V: [-54  34  67  48   2 -12 -60  48  65]
D: [101   0  50  18 -64  34  94 -26 -25]
M: [  32    8   36  -45 -108   29   34  -14   10]
E: [  3  11  41 -44  47  13   6  11  21]
B: [ 55   4 -11 -37 -92  21  43 -54 -11]
N: [  54   43   54  -69 -107   53   57   -6   17]
T: [ 35 -33 -32 -52 -96  19  29 -62 -23]
H: [ 27 -14  12  30   7   1  11 -27   5]
X: [ 33  17  35 -20 -12  11  27  18  34]
Q: [ 26  27  55 101  13  17  21  -5 -13]
G: [-59   5 -16  14  73 -28 -56  34  23]
Z: [ 11 -13 -40   8  93 -18 -10  -2  39]
where: [57]	N, 6
where: [-33]	T, 1
where: [41]	E, 2
where: [-37]	B, 3
[57 -6 17]	N

U: [-39 -44   8  -7  34]
J: [-23  10  -7 -15  29]
A: [-38 -76  19 -20  86]
C: [-19 -27 -30 -21   8]
K: [ 46 -49  47  19  27]
L: [-38 -76  -4   9 -28]
R: [ 15  51   8   9 -28]
where: [29]	J, 4
[ 15  51   8   9 -28]	R
where: [-20]	A, 3
[-38 -76  -4   9 -28]	L
where: [47]	K, 2

ginal: [ 63   6 -25 -77   6]
nunu: [ 25  40  23  17 -11]
dodi: [ 28 -69  -4  38   4]
tafas: [ -6 -56 -44 -45 -27]
Lodud: [-22  38 -12 -27  39]
rikeb: [-28   2  35  23 -87]
[63  6]	ginal
where: [-11]	nunu, 4

S: [  94   -7  -47   51   87   68  -68   83  -58 -104   93  -87  -59   81
    5   70  -96   73   88  -76 -105   71 -108]
F: [  94   -7  -47   51   87   68  -68   83  -58 -104  -59  -96   93   81
    5   73   70  -87   88  -28  -35   62  -60]
P: [ -96   93   78   51   87   68  -68   83  -58 -104  -59  -96  -23  -75
   47  -32  -38 -101   12  -76 -105   71 -108]
[-59 -96  93  81   5  73  70 -87  88]	F
[-96  93  81]	F
[-96 -23]	P
[ -58 -104  -59  -96   93   81    5   73]	F
where: [-101]	P, 17
[  94   -7  -47   51   87   68  -68   83  -58 -104  -59  -96   93   81
    5   73   70  -87   88  -28  -35   62  -60]	F
[ 88 -28]	F

pide: [-62 -58 101 -91 102]
maziv: [ -95  -87  -47 -106  -29]
losu: [-58 -62 101 -88 -23]
gekel: [-77 -70 -35 -98 -18]
Dogo: [-63 -22 106 -90 -92]
sego: [-21 -21 -26 -23 -26]
pagog: [-12  -8 -31 -73 -26]
where: [-87]	maziv, 1
[-62 -58 101]	pide
[-35 -98]	gekel
[ -8 -31]	pagog
where: [-47]	maziv, 2
[-21 -21 -26 -23]	sego
where: [-91]	pide, 3

kov: [  63   11 -104   99]
Gubu: [-103   99  -43  -45]
fuv: [-62  72 -45 -43]
[ 99 -43 -45]	Gubu
[-104   99]	kov
where: [72]	fuv, 1
[ 99 -43]	Gubu

Sir: [ 10  -4   4  -7  32 -11  17   3  31  10  -3 -15   6  -7   3  -1  20 -16
   2   9   6]
raran: [ -7  -5  33 -64  31 -64  19 -23 -14  28 -34 -21 -16 -20 -32 -31  58  70
  68  67 -16]
vafiz: [  7   5  -9 -26  75  27 -30 -10   8 -53   9  33 -50 -36  -5  39   4 -35
  25  34 -50]
foli: [-57  67 -31 -34  72  40 -53 -35 -81  12  -2  18 -30 -21 -47   5 101 -55
 119  93 -30]
buzu: [ 13  -6   9  -2  67 -36  -9 -18  33  16  -5 -35 -11  25   4 -14  21  22
   8  42 -11]
kitoz: [ 61 -53  23 -26  42   5  33 -33  24  51 -32 -25  12 -69 -23  69  -9 -22
  14 -34  12]
piga: [-26  31 -10 -46  75 -34 -21 -15  25 -16  39   3   6  -4 -39  20  50   6
  73   5   6]
nevak: [ 28 -32 -21 -16  13 -29  61  12 -12  24  -5  36  35 -16 -23 -37  13 -21
  16 -46  35]
baz: [-49  65 -17 -11  97 -23 -18  31  10 -36  -2   9  31 -30  -4 -26  41 -17
  13  -8  31]
Zosef: [ 48  25   3 -46  32 -23  28   7  10  14  15 -17  15  29  -2 -12   2 -23
   6  17  15]
tisi: [ 15 -11  -2   1  17 -25  -1  -7   8  20  -2  -5   3  -2 -10 -15  18  22
  24  28   3]
kir: [  1  26   0  -9  20 -50 -17 -14   8  20  17   1 -23 -60 -15  13  53   9
  40  12 -23]
[ 61 -53  23 -26  42   5  33 -33  24  51 -32 -25  12 -69 -23  69  -9 -22
  14 -34  12]	kitoz
[ 28 -34 -21 -16]	raran

mugev: [-63   3  42  26 -39  30 -14 -92  69  50  86 -14  37  47 -25]
Lapun: [-92  68  42  26  97  30 -14 -92 -15  65 -64   7  89 -97  58]
bel: [ 93  51  24   0 -12  86  99 -30  89   7 -64 -15  65 -97 -57]
sab: [-63   3  42  26  97  30 -14 -92  69  50  86 -14  37  47 -25]
[ 89   7 -64 -15  65 -97]	bel
[-63   3  42  26  97  30 -14 -92  69  50  86 -14  37  47 -25]	sab

Darun: [ 12 -29   2   0  39  17  18  13]
ruve: [-29   2   1  39  17 -29   9 -39]
libo: [ 23  16  30 -24 -39  16   6  81]
lebul: [ 17 -29   1   2  39 -29   9 -55]
[-29   2   0  39  17]	Darun
[ 17 -29   1   2  39 -29   9 -55]	lebul
[-29   2   1  39  17 -29   9 -39]	ruve
[-29   2   1  39  17 -29   9]	ruve

zaf: [ -3  39 -76   8 -10 -32 -27  15]
lirom: [  3 -57 111 -12   9  45  39 -22]
vudib: [-10  29 -74  11   9 -36 -24  15]
nuri: [  2 -24  45  -6   1  20  16  10]
Zevok: [  3 -26  54  -7   1  24  19 -11]
gituz: [ -2  29 -55   7  -3 -24 -20  11]
zisi: [  2 -24  45  -6   1  20  16  -9]
Nogi: [ -4  40 -84  10  -2 -36 -30  17]
where: [7]	gituz, 3
where: [24]	Zevok, 5
where: [-57]	lirom, 1

Lalu: [-93  28  -3  29  -9]
zikop: [-27  26  15  18 -11]
tob: [ -3 -43  17   8   0]
Digoz: [-93  28  19  21   3]
finen: [ 28 -93   8 -34  -8]
[-93  28  19  21   3]	Digoz
[-3 29]	Lalu
where: [15]	zikop, 2
where: [19]	Digoz, 2

kolil: [ 12 -21  17  31 -24  26 -48  13   1 -16 -18 -40  63   5  22  -2 -49  11
  35  24 -48  19  19  29  15  27 -10 -33 -46  11  33  70  28  12  46 -22
  49  -7  20 -29   1  14  24  -2  37 -20 -42  18]
Figip: [ 16 -24  36  25 -38 -37 -55   1  23 -34 -26  -9  80  -1   6 -30 -97  31
   1 -18  28  19  33  39  12  25  -5 -62 -71 -15  19  55   1  -7  42  42
  66  21  61 -33 -24   8  39  12   9 -29 -52  30]
feko: [ 43  -2  23  16 -32   2 -47  -5 -23 -19   1 -33  87   2   6 -30 -37  30
  22  22 -64  11  48  63  40  38  19 -33 -60  14  45  24  -4   8  53 -13
  26   2  12 -38 -10  46  63  24  31 -23 -76  28]
nusa: [  6 -14  16  49 -10  28 -17  36   2 -20  -8 -25  76   1  37 -23 -48   5
  14  50   6  51  42  62 -11  55 -56 -58 -31  35   7  46  34  29  53 -12
  40  -2  11 -53  -2  21  20  -1  32 -26 -42  -3]
dizol: [  6 -14  16  49 -10  28 -17  36   2 -20  -8 -25  76  39  37 -23 -77   5
  14  50   6  51 -26  62 -11  55 -56 -58 -31  35   7  46  34  29  53 -12
  40  -2  11 -53  -2  21  20  -1  32 -26 -42  -3]
zepe: [ -7  -2   4  37 -20  31 -41  33  20 -13 -44 -38  68  -8  33 -30 -78  18
  27  16   6   9  15  50   7  45 -27 -45 -54  11   2  47  17 -10  31   7
  32 -18  37 -30  17  13   6 -24  45  -1 -15  -2]
kude: [ -6 -24  -4  43 -12  29 -37  32 -22 -15 -40 -20  69  10  28 -31 -80  28
  38   4  25   4   6  39   3  27 -37 -42 -77  -5   6  54  21 -13  33  16
  54 -10  40 -25  12  -4  -5 -36  28   0  -5   9]
misot: [ 46  34  29  53 -14  40  -2 -16  14 -33 -43 -38  70  -1  41   3 -74  40
  37   7  -7   5 -20  65  31  20  20 -31 -73 -37  20  58  22 -17  61  16
  15   0  61 -31   2  27   1 -63  15 -31 -23  21]
lesuk: [ 16 -24  36  25 -38 -37 -55   1  23 -34 -26  -9  80  -1   6 -30 -97  31
   1 -18  28  19  33  39  12  25  -5 -62 -71 -15  19  55   1  -7  42  42
  20  10  36 -53  26  -7  32 -46  -3 -16  -6   2]
pimok: [ -7 -18  25  58 -12  -1 -24  41  45 -19 -35 -25  81  -5  25 -52 -89  -5
   3  28  69  61  43  54 -20  52 -68 -77 -32  31 -17  61  24  31  33  18
  37  -5   3 -71  32 -14   7 -26  24 -13  -9 -20]
daviz: [ -6 -24  -4  37 -14  29 -37  32  12 -15 -40 -20  69  10  28 -31 -80  28
  38   4  25   4   6  39   3  27 -37 -42 -77  -5   6  54  21 -13  33  16
  54 -10  40 -25  12  -4  -5 -36  28   0  -5   9]
rakev: [-11  -1 -13  63 -24  72 -35  47 -16  23 -20 -14  45  34   7 -18 -54  13
  54 -22 -84 -21  15 -44  27   9 -24  -9 -77  -1  34  63  37 -32  29 -18
 109 -30  46  26  -7 -22  20  22  61  17 -10  31]
where: [109]	rakev, 36
[  6 -14  16  49 -10  28 -17  36   2 -20  -8 -25  76   1  37 -23 -48   5
  14  50   6  51  42  62 -11  55 -56 -58 -31  35   7  46  34  29  53 -12
  40  -2  11 -53  -2  21  20  -1  32 -26 -42  -3]	nusa
[ 16 -24  36  25 -38 -37 -55   1  23 -34 -26  -9  80  -1   6 -30 -97  31
   1 -18  28  19  33  39  12  25  -5 -62 -71 -15  19  55   1  -7  42  42
  66  21  61 -33 -24   8  39  12   9 -29 -52  30]	Figip
[ 12 -21  17  31 -24  26 -48  13   1 -16 -18 -40  63   5  22  -2 -49  11
  35  24 -48  19  19  29  15  27 -10 -33 -46  11  33  70  28  12  46 -22
  49  -7  20 -29   1  14  24  -2  37 -20 -42  18]	kolil
where: [-78]	zepe, 16

rola: [ 49   8 -38 111 -29 -84  63 -44]
fitan: [-10 -99  -5 -31 -53  -3  40 -31]
duvo: [-44  70 109  17   9 -25  45  36]
tuva: [ 30  14 -15 -47  31 -30 -31  -5]
giku: [ 53   4  -2 114 -20 -17 -60 -37]
kesu: [-24  17  74  60 -54   2  71   1]
where: [71]	kesu, 6
[111 -29 -84  63 -44]	rola
where: [60]	kesu, 3

toku: [ -1   0  50 -24 -19 -13 -11  54 -24  -7 -30  -2  16 -16  80   7   0  -7
  27 -21  -2 -56  31 -24  23  19]
bor: [-13   0 -23 -15 -12   0  16  40  32  40 -21  -4 -19 -29 -59 -37  -5 -17
  29  31 -21 -56 -24  -2  48 -13]
bafof: [-13   0 -23 -15 -12   0  16  40  46  -4 -19  32  40 -16  80   7   0  -7
  27 -21  -2 -56  31 -24 -20  19]
nos: [-13   0  -1 -15 -12   0  16  40 -21  -4 -19  32  40 -29  89 -18  -8 -33
  41 -18  -1 -30  41 -13  35  45]
[-13   0 -23 -15 -12   0  16  40  46  -4 -19  32  40 -16  80   7   0  -7
  27 -21  -2 -56  31 -24 -20  19]	bafof
[ 40 -21  -4 -19  32  40]	nos
where: [-17]	bor, 17
where: [-33]	nos, 17
where: [45]	nos, 25
[-30  41]	nos

Sim: [ 67  13  76  23 -27 -46 -28   0  12  -5 -39 -60 -44  10  71 101  80  20
 -47 -81 -72 -31  13  26  10  21 -21   5  48  77  64  12 -56 -98 -92 -40
  24  62  60  27  -7 -13   8  35  37   4 -48]
nuso: [ -24   45   93   87   44  -11  -42  -38  -11   12    3  -27  -57  -55
  -12   49   94   95   47  -23  -74  -80  -46   -1   25   18   -6  -24
   -7   34   71   75   35  -32  -89 -101  -62    2   52   65   40    5
  -15   -2   26   41   20]
zurik: [-44   2  25  17  -9 -21  -6  35  72  77  34 -35 -90 -99 -61   4  53  62
  37   2 -13   0  29  41  19 -32 -80 -93 -56  12  74  95  68  14 -33 -42
 -23   6  11 -11 -46 -61 -37  18  78 101  74]
pozo: [-51  -4  61  99  90  35 -33 -78 -76 -37   7  26  15 -13 -22  -2  41  76
  71  25 -44 -94 -98 -52  11  59  63  33  -1 -14   4  31  41  14 -40 -84
 -89 -47  22  80  94  61   5 -37 -43 -20   7]
zani: [  65   41    5  -13   -3   25   40   22  -28  -75  -93  -59    9   71
   95   70   17  -30  -46  -26    3   12   -7  -43  -59  -39   13   74
  101   76   15  -52  -83  -69  -25   16   26    9  -18  -20   10   53
   76   62    4  -62 -100]
Zaki: [   8    9  -20   44  -42  -11  -11  -38   87   59  -10  -67  -83  -55
  -10   23   23   -1  -22  -11   23   64   78   46  -19  -81 -101  -74
  -11   46   66   46    9  -13   -6   20   39   25  -17  -71  -92  -67
   -3   64   96   79   26]
guga: [  38   15  -35  -81  -90  -50   20   77   95   65    9  -35  -45  -23
    5   11  -11  -46  -60  -34   23   80  101  -99    3  -58  -84  -64
  -19   19   26    5  -18  -17   16   57   79   56   -5  -70 -101  -85
  -25   36   66   54   16]
peb: [  64   39    4  -13    0   26   40   20  -29  -79  -93  -57    9   72
   95   70   16  -33  -44  -25    4   11   -9  -45  -59  -40   16   77
  101   77   12  -53  -83  -67  -23   16   26    5  -18  -20   11   54
   78   60    3  -64 -101]
buz: [ 67  97  76  23 -27 -46 -28   0  12  -5 -39 -60 -44  10  71 101  80  20
 -47 -81 -72 -31  13  26  10 -16 -21   5  48  77  64  12 -56 -98 -92 -40
  24  62  60  27  -7 -13   8  35  37   4 -48]
[ 87  44 -11 -42 -38 -11]	nuso
[-44   2  25  17  -9 -21  -6  35  72  77  34 -35 -90 -99 -61   4  53  62
  37   2 -13   0  29  41  19 -32 -80 -93 -56  12  74  95  68  14 -33 -42
 -23   6  11 -11 -46 -61 -37  18  78 101  74]	zurik
[ 67  13  76  23 -27 -46 -28   0  12  -5 -39 -60 -44  10  71 101  80  20
 -47 -81 -72 -31  13  26  10  21 -21   5  48  77  64  12 -56 -98 -92 -40
  24  62  60  27  -7 -13   8  35  37   4 -48]	Sim

Tus: [-32   4  -5 -13   7 -42   8 -84   1  31   0 -44  24  18 -40  67  -7 -21
 -52 -45 -38  20  28   4  33  26 -30 -40 -23  39  39  -8  55  25 -13  29
 -24 -27  32   1 -18  70 -25 -14 -58 -33  23   8  22   7   9  44 -26 -31
 -28  30]
Lus: [-68 -26   1  89   4 -18  45 -29 -25 -26   7 -15  13 -11  24   8  32 -27
 -49   4  -1   7   0  30 -32  11 -30 -20 -82  30   4 -36  60  25  69  40
   9 -32  22   3   2 -11 -52 -59   9  -4   2   9  11  -3  -3  32  43  -7
 -24  46]
vose: [-70 -19  23  71  15 -13  17 -26 -14 -11 -37  29  17   0  10   0 -19 -19
 -15  12   6  21 -36 -38 -37 -46  57 -53 -85  44  19  26   3  -8  50  21
  36  29  12   6  53 -37 -44 -66   7  29   7  -7  11  36 -15  17  -9 -24
 -17  12]
Seda: [ -4  47 -20 -51 -39  12 -26  -2  28  74 -18   2  24  52 -14  36  -8  53
  46 -48   2 -54 -56 -51 -14   5  40 -24  46  -6 -13  14 -58 -26 -33 -45
 -20  30 -32  48  -5  10  24  28 -13  16  -5  13 -11  13  14  27 -34  18
 -21 -63]
tobe: [  2 -29  18  53  35 -27  13 -22 -23 -41  16 -26 -13 -42 -21  -9  16 -73
 -45  50 -10  35  35  15  41  10 -69   8 -45   5  16 -26  50  22  14  38
  14 -26   8   4 -18   3 -28 -60  31 -45 -22  -8   2 -24 -21 -23  -6  12
  29  73]
roru: [ -4  47 -20 -51 -39  12 -26  -2  28  74 -18   2  24  52 -14  36  -8  53
  46 -48   2 -54 -56 -51 -14   5  40 -24  46  -6 -13  14 -58 -26 -33 -45
 -20  30 -32  48  -5  10  24 -32  48  17 -32  20   9 -35  38  44  26  30
 -33  30]
mumit: [  21  -17   28    5   38  -37   -2  -61  -16   -4  -23  -47   20  -47
  -42    8   -8  -41  -30    9  -40   30   46   43   65  -21    3  -18
   11  -30    2  -11  -18  -31  -42   -6  -26   -2   11  -44  -12   28
  -13   -7  -28  -45   -2  -41  -16   42  -12    9 -111  -25   -7   36]
vul: [-29 -32  -4  39  30  13 -32 -26 -38  34 -34 -70 -29   0  -8  -2 -33 -45
 -38  17  -3  62   0   4 -82  30 -32  11 -20 -30  30 -12  10  -8  14  16
  25  15  29 -42  19  49 -18 -24 -58 -35  76  13  -7  12 -14 -33 -55 -32
  -9  26]
nodo: [-12   7   6  26 -13 -26  20 -61 -53   4  10   9  55 -38 -51  15  34 -21
 -22   9  26 -33 -16  -3  14  -4 -48 -17  39 -10   7 -52  18 -20 -58 -34
  17 -45 -51  14  -7 -15 -15 -59  20 -35 -87   8  10 -42   2  18 -41  53
  39   9]
didub: [ 34 -19  15 -22 -35 -15  27  25 -11 -48 -45  68  45 -49  19 -32  40  15
 -13  13 -24 -47  -6  87 -39 -22  29  -2  25 -37 -13  14   0  -3 -44 -41
 -14  -2  11 -60  42   2  28  39  29  49  23  -2  26   0  53  27 -28 -20
 -49  -5]
[-32   4  -5 -13   7 -42   8 -84   1  31   0 -44  24  18 -40  67  -7 -21
 -52 -45 -38  20  28   4  33  26 -30 -40 -23  39  39  -8  55  25 -13  29
 -24 -27  32   1 -18  70 -25 -14 -58 -33  23   8  22   7   9  44 -26 -31
 -28  30]	Tus
where: [-87]	nodo, 46
[  2 -29  18  53  35 -27  13 -22 -23 -41  16 -26 -13 -42 -21  -9  16 -73
 -45  50 -10  35  35  15  41  10 -69   8 -45   5  16 -26  50  22  14  38
  14 -26   8   4 -18   3 -28 -60  31 -45 -22  -8   2 -24 -21 -23  -6  12
  29  73]	tobe
[-26   1  89   4 -18  45 -29 -25]	Lus
[ 34 -19  15 -22 -35 -15  27  25 -11 -48 -45  68  45 -49  19 -32  40  15
 -13  13 -24 -47  -6  87 -39 -22  29  -2  25 -37 -13  14   0  -3 -44 -41
 -14  -2  11 -60  42   2  28  39  29  49  23  -2  26   0  53  27 -28 -20
 -49  -5]	didub
[  0  30 -32  11 -30 -20 -82  30   4]	Lus

roku: [ -2  11  11  13 -10  15  -7  14  14  -6 -12  -9 -71  -8  11   2  -3  -1
  -9  15  15   1 -12 -12  -3 -11  13   9  14  -4   1   9  -1  -6 -11]
Pulur: [-30 -14 -15 -31  15 -44 -21 -27 -30 -24  30 -16  19  19  18  36 -28   3
  41 -53 -25 -47  37  24 -18  50 -33 -50 -26 -52  33 -12  23  51  13]
kurik: [ 61  24  28  53 -15  83  42  52  56  48 -47  29 -32 -39  -9 -54  58 -14
 -67  95  55  89 -54 -34  42 -74  56  97  65  88 -53  19 -42 -80 -14]
vus: [-57 -23 -27 -47   8 -77 -39 -49 -52 -44  39 -25  26  36  -5  42 -55  16
  57 -85 -55 -81  43  27 -42  59 -50 -90 -68 -75  43 -17  37  65   9]
lebas: [ 61  23  27  48  -6  78  44  50  52  49 -38  30 -27 -34   0 -44  59 -13
 -56  87  53  85 -43 -25  45 -59  51  93  66  82 -44  18 -37 -66  -7]
voto: [ 52  10  13  27   4  54  39  31  33  43 -23  28 -25 -28  -1 -36  51 -17
 -40  60  37  68 -25 -12  42 -37  30  72  51  64 -36   6 -32 -48   3]
dep: [-52 -19 -22 -39   4 -65 -36 -40 -43 -41  31 -25  23  29  -1  37 -50  12
  47 -72 -45 -71  35  20 -38  49 -42 -78 -56 -68  38 -14  31  55   5]
zifut: [ 61  23  27  48  -6  78  44  50  52  49 -38  30 -27 -34   0 -44  59 -13
 -56  87  53  85 -43  10 -23  28 -19 -42 -24 -43  26  -3  20  35   1]
where: [-72]	dep, 19
[ 33  43 -23  28 -25 -28  -1 -36  51 -17]	voto

Zur: [ 21 -10 -26   0 -20  10  -1  21   6  -1 -30   1  -7  28  -2  11]
muk: [ 33 -18 -51   3 -26  26 -37   6  29 -10 -27  21  -8  43   5  38]
lepeg: [ 18  19  18  33 -17  -3 -13 -23  -9 -20  87 -25  -4  -6  35  32]
vusin: [-15 -12   5  20  36 -10 -73 -47  26 -47  31  68  16  17  21  69]
Puf: [ -1  -6 -17   2   8   7 -15 -12  17  -6  -7  24   3   6  -3  15]
Vati: [ 18  19  18  33 -17  -3 -13 -23  -9 -39  87 -25  -4  -6  35  32]
Mera: [  0  -4   1   5  12 -19  39  30 -24  -8 -36   4   5  11 -10 -12]
kepes: [  0  -4   1   5  12 -19  39  30 -24  -8 -36 -10  -4 -19  -5 -16]
molu: [ -2   9  18 -12 -23  13 -15 -12   6  20  37 -34  -9 -19   7 -12]
[  7 -15 -12  17  -6  -7  24   3   6]	Puf
[-15 -12   6  20]	molu
[-17   2   8   7 -15 -12]	Puf
[43  5 38]	muk
[ -1  -6 -17   2   8   7 -15 -12  17  -6  -7  24   3   6  -3  15]	Puf

faba: [ 41 -53  72  35 -36 -23  17  39  32  44  72  -1   6  39  55 -17  -2  36
  28 -35 -72  10   1]
dul: [ 70 -17  16  21   4 -55 -24  13   2  -6  -6  -8 -32   1  32 -11 -15  31
 -16  -9 -97 -17  -5]
Voz: [ -6  -8  23  -9 -43  33  17  39  32  44  72  -1   6  39  55 -17  -2  -9
  38 -22 -15  16 -28]
sufif: [ 63  10 -19  86  26  51 -18  15  32  -1  11 -26  28   5 -66 -29  61  29
  -4  73  20  38  20]
mem: [ 67  23  52  59  36  42  64  12  26 -30  18  -6  -8  20  -9 -43  33 -22
 -21  23 -53  26 -38]
Diziv: [ 33 -60   1 -20  61   0  18   7   8 -13  14 -26   5 -66  28 -44  20 -19
 -14  23  -5 -22  -6]
[ 41 -53  72]	faba
[ -6  -8  20  -9 -43  33]	mem
[  1  32 -11 -15]	dul
[ 18   7   8 -13  14 -26   5 -66  28 -44  20 -19]	Diziv
[-26   5 -66  28]	Diziv
[ 33 -60   1 -20  61   0  18   7   8 -13  14 -26   5 -66  28 -44  20 -19
 -14  23  -5 -22  -6]	Diziv
[ 41 -53  72  35 -36 -23  17  39  32  44  72  -1   6  39  55 -17  -2  36
  28 -35 -72  10   1]	faba

